Here is a tiny trained network, its code and every weight. The questions are about switching its units off for an input and a target symbol, where a switched-off unit gives its printed mean instead of its output.

import numpy as np


def w(rows, s, z=0):
    codes = np.array(rows[::2]) - 128.0
    scale = np.full(codes.shape[1], s)
    scale[-1] = z or s
    return codes * scale


def norm(h):
    return h / np.sqrt((h * h).mean(-1, keepdims=True) + 1e-5)


def f(y):
    return np.maximum(y, 0)


def softmax(a):
    e = np.exp(a - a.max(-1, keepdims=True))
    return e / e.sum(-1, keepdims=True)


def log_softmax(a):
    a = a - a.max(-1, keepdims=True)
    return a - np.log(np.exp(a).sum(-1, keepdims=True))


def net(x, mask):
    ids = ['αβδεζηθλμσψω'.index(c) for c in x.split()]
    T = len(ids)
    res = E[ids] + P[:T]
    q, k, v = (norm(res) @ M[0].T for M in (Q, K, V))
    z = softmax(np.where(np.tri(T) > 0, q @ k.T / 2**0.5, -1e9)) @ v
    res = res + np.where(mask[0], z, O[0][:, -1]) @ O[0][:, :-1]
    y = f(norm(res) @ A[0][:, :-1].T + A[0][:, -1])
    res = res + np.where(mask[1:13], y, B[0][:, -1]) @ B[0][:, :-1]
    return log_softmax(norm(res)[-1] @ U[:, :-1].T + U[:, -1])


Q, K, V, O, A, B = {}, {}, {}, {}, {}, {}
E = w([
[46,37,131,220,91,148,72,111,92],'α',
[130,175,52,152,134,79,148,144,59],'β',
[119,74,140,96,141,93,151,165,176],'δ',
[250,132,179,134,91,173,179,194,128],'ε',
[138,157,104,102,170,131,76,153,162],'ζ',
[100,120,119,174,201,118,197,157,125],'η',
[179,118,111,82,182,107,101,77,98],'θ',
[131,93,195,78,164,138,68,211,105],'λ',
[109,69,128,51,168,130,121,117,157],'μ',
[120,129,135,132,141,47,192,200,109],'σ',
[118,120,137,39,97,39,116,152,98],'ψ',
[147,92,143,138,149,67,206,120,56],'ω',
],0.012)
P = w([
[122,85,139,37,37,205,181,103,107],'0',
[112,97,111,147,249,128,146,174,51],'1',
[108,100,120,168,254,142,163,173,54],'2',
[94,101,118,185,245,140,179,184,56],'3',
[98,104,125,192,244,151,180,182,51],'4',
[86,95,133,223,246,146,183,203,46],'5',
],0.0048)
Q[0] = w([
[113,89,122,80,223,115,147,162,86],'head 0',
[134,68,107,130,154,189,129,225,2],'head 0',
],0.008)
K[0] = w([
[103,178,254,100,47,253,115,187,73],'head 0',
[120,102,154,46,3,239,102,98,131],'head 0',
],0.0046)
V[0] = w([
[133,188,5,94,166,96,192,78,140],'head 0',
[254,144,215,90,116,196,128,169,200],'head 0',
],0.006)
O[0] = w([
[197,26,2,106,105,61,112,169,158,23],'head 0',
[154,160,182,246,25,26,123,54,250,255],'head 0',
],0.0091,0.0037)
A[0] = w([
[183,108,178,134,156,121,69,153,117,123],'neuron 0',
[140,121,116,138,116,121,197,115,72,77],'neuron 1',
[209,98,72,88,156,140,133,223,107,187],'neuron 2',
[224,128,130,87,128,111,229,119,146,99],'neuron 3',
[151,123,60,111,65,69,143,168,104,80],'neuron 4',
[78,215,197,180,124,68,88,111,116,163],'neuron 5',
[123,120,157,174,193,86,136,162,100,133],'neuron 6',
[97,194,135,95,151,166,110,114,71,152],'neuron 7',
[85,122,104,141,173,160,89,106,178,251],'neuron 8',
[106,165,255,167,141,126,113,112,121,79],'neuron 9',
[120,92,129,207,86,55,74,74,152,152],'neuron 10',
[112,36,96,136,134,160,70,28,147,186],'neuron 11',
],0.0089,0.0029)
B[0] = w([
[92,139,116,114,116,97,132,59,166,164],'neuron 0',
[148,163,130,68,101,102,163,98,142,145],'neuron 1',
[177,144,149,191,100,145,177,113,151,186],'neuron 2',
[2,108,114,162,163,90,106,88,138,151],'neuron 3',
[178,107,147,172,189,139,40,148,104,156],'neuron 4',
[173,117,98,112,165,184,129,99,151,254],'neuron 5',
[60,147,80,62,109,96,75,114,153,203],'neuron 6',
[102,105,144,90,88,133,167,173,104,177],'neuron 7',
[130,175,142,99,49,67,166,143,101,171],'neuron 8',
[125,112,145,100,213,91,126,145,172,239],'neuron 9',
[102,99,137,101,98,229,166,163,110,219],'neuron 10',
[92,180,125,148,129,69,75,142,102,151],'neuron 11',
],0.0084,0.011)
U = w([
[43,171,161,108,137,246,146,141,57,155],'α',
[186,153,55,140,218,184,137,136,105,251],'β',
[107,28,69,103,97,188,123,129,225,123],'δ',
[174,190,255,183,188,166,159,75,147,114],'ε',
[230,223,149,106,36,132,110,105,195,186],'ζ',
[155,113,99,94,172,133,213,115,112,61],'η',
[100,186,53,96,141,66,14,14,144,102],'θ',
[109,121,179,33,226,162,100,102,200,77],'λ',
[89,165,189,63,76,8,116,158,118,83],'μ',
[131,159,80,192,215,41,36,180,178,112],'σ',
[223,51,147,74,176,135,62,167,92,175],'ψ',
[154,117,136,120,166,72,197,91,102,125],'ω',
],0.0064,0.003)

Each question gives the input, a string of symbols that net reads in full, and the target symbol t.
The units are the heads (2 rows each of Q, K, V and O) and the neurons (one row each of A and B). Each row of codes is followed by its name. A weight is (code - 128) times the scale printed after its matrix; where a second scale follows, it is the last column's (O, A, B and U).
mask holds one flag per unit, heads first, then neurons. A switched-off unit (its flag False) gives its mean, the last column of its rows in O or B, instead of its output. The means were averaged over made-up inputs and are rounded, as every weight is.
A unit's drop is (log p(t) with every unit on - log p(t) with that unit switched off) / (log p(t) with every unit on - log p(t) with every unit switched off).
The circuit of an input: a set's keep is (log p(t) with only the set's units on - log p(t) with every unit switched off) / (log p(t) with every unit on - log p(t) with every unit switched off). Starting from the 12 units with the biggest drops (on a tie, the unit counted first), units are removed one at a time, each time the one whose removal leaves the highest keep (on an exact tie, the one counted first), for as long as the keep stays at least 0.8.
circuit, biggest first: the units of the circuit, biggest drop first
top k neurons: the k neurons with the biggest drops, biggest first
drop when u is switched off: that unit's drop, to one decimal
input λ ω ζ β δ, target ε: circuit, biggest first : head 0
input μ ζ ζ θ, target θ: circuit, biggest first : head 0; neuron 9; neuron 11
input ψ η ζ λ δ μ, target μ: top 3 neurons : neuron 5; neuron 8; neuron 10
input ψ ω δ ζ ζ, target ζ: circuit, biggest first : head 0; neuron 2; neuron 9; neuron 8
input ε ψ ζ ζ θ, target ε: circuit, biggest first : head 0; neuron 10
input θ σ μ β μ, target σ: circuit, biggest first : head 0; neuron 11; neuron 10
input ζ ψ ζ ψ, target δ: circuit, biggest first : head 0; neuron 10
input ζ θ ζ, target ζ: circuit, biggest first : head 0; neuron 9
input β μ ζ, target β: circuit, biggest first : head 0; neuron 2
input θ α ω α μ, target α: circuit, biggest first : head 0; neuron 9
input ζ ω ψ λ, target δ: circuit, biggest first : head 0; neuron 10
input ψ ζ θ μ, target μ: top 2 neurons : neuron 5; neuron 10
input ζ ψ ε μ ψ μ, target δ: top 2 neurons : neuron 10; neuron 2
input ζ μ ω, target δ: top neuron : neuron 10
input θ ζ ψ, target σ: top 2 neurons : neuron 4; neuron 5
input β ζ θ σ, target β: drop when neuron 2 is switched off : 0.2
input λ λ σ ζ β, target ε: drop when head 0 is switched off : 1.8
input λ α μ δ λ, target ε: drop when head 0 is switched off : 2.2
input θ δ η, target σ: drop when neuron 2 is switched off : 0.0
input α ψ α ψ, target α: circuit, biggest first : head 0
